Zuf: [ 15  57  35 -13  19 -56  40 -47  18  43 -23   2 -21 -23 -30 -20  37 -14
   9 -15  13  18  27 -25  16  50 -38  12]
zupok: [ 17  10  15 -58  11 -49  43 -36  -4  33  27 -53  13   5 -46  37  -2 -42
 -18 -33  19  28  20   6  50  21 -16  -4]
bunir: [ -10 -105   18   -1   28    8    3    3    9  -33   -2   22  -20  -20
   -8  -10    2   13   35  -14   -9    4   21  -21  -29   68   54   29]
malu: [-20  48 -14 -42 -10  -4  21   6  35   1  16 -26 -27 -63 -23 -33   2 -44
   0 -57 -22  66  20  -5   5  19   3 -27]
fuvim: [  6  70 -90  -9 -42  11 -14  44   2  17   5  26  -2  -4  19  21 -38 -22
 -18  17  -9  -7 -26   9  16 -65 -21 -12]
step +1: [48]
[49]
step +1: [-18]
[-17]
step +1: [-9]
[-8]
miss Zuf: [-23 -20 -56  16  27   9 -38  18 -23  43  12 -13 -15 -21  37 -47  40  13
  35 -25  15 -14  50  18 -30  19  57]
[2]
step -1: [35]
[34]
step -1: [-65]
[-66]

dizig: [ -9   4 -21  -5  45 -26   5  19 -44  18]
tuk: [-20  31  28  31  41 -54  -2 -80  15  13]
pur: [ 48 -12  33  13  -8 -37  41   3  41  61]
Puruf: [  6  -2 -45 -91   0  28   6 -18  -3   1]
step +1: [31 28]
[32 29]
step -1: [ 5 19]
[ 4 18]

tura: [ 9  2 -1  1 -4  3 -1  1  4 17 37 69 99 95 67 35 11  1  1 -1  8 -1  0  1
  0 -1  2  0 -7  5  0  1 -7 -8  0  5  0  1 -1  0  1  0 -1  0]
Gulu: [  5  -3   6   2  -2   7  -2   0  -1  -4   0   1   0   0   1   0  -1   2
   1  -1   2   8  18  40  79 100  89  54  18  11   3   1   1  -4   0   2
  -1   1   0   2   0  -1   0  -3]
rila: [-10  -1  -3   0   1  -5  -2   1  -1  -2  -1  -1   0  -2   1   3   1   1
  -2   1  12  24  65 103  96  73  37  22   1  -1   0  -1  -6   0   1  -1
  -2   0   0  -1   0   0  -1  -1]
bezu: [ -8   1  -2  -1  -3  -3  -2  -1   0   1   0   3   1  -1   1   4   0   4
  11  31  57  96  99  88  39  16   2 -14   1   3  -1   1  -1  -9  -1  -1
   0   2  -1   0   1   1   3   0]
nutet: [ -7  -2   2   0  -1  -6  -2   1   1   3   0  -1   0  -2   0  -1  -2  35
   1   0   8  -4   0   7  -1   1   2   1   1  17  34  68 103  93  70  34
  11   3   2   0   1  -1   1   4]
kepen: [23 -2  3 -1  6  1  0 -3  1 -2  0  0  2  1 -2 -4  6 17 48 83 96 86 52 22
  7  1  1 20  4  3  0  1  5  1  0 -6  1  1  0 -2 -2 -1  0 -1]
step -1: [ 0 -1]
[-1 -2]
step +1: [ 7 -1]
[8 0]
step -1: [ 7 -2  0]
[ 6 -3 -1]
miss Gulu: [  6   0   1  -2  -1  -4   2   0   1   2   0   1  18  -3  -1   0  -1  -1
  40  18  79   5   8   1   2  -2  89  11 100  -1   2   0   3   1   0   7
   0   2   0  -4   1  -3   0]
[54]

miget: [ -9  56 -47   4]
Rasu: [-29  30  14  13]
dafu: [ 14 -34 -99  -3]
rus: [-44  66  28  32]
Ger: [ 36   6 -51   4]
Biz: [-44  66 -48  32]
duf: [ 34 -15  25  26]
mifum: [ 31 -24   7 -16]
pifo: [ 40 -20 -66 -20]
soguk: [ 11 -15  79  34]
Pusug: [ 64 -21  14  80]
miss dafu: [ -3  14 -34]
[-99]
step -1: [ 66 -48]
[ 65 -49]
step -1: [-34]
[-35]
miss duf: [ 26 -15  34]
[25]

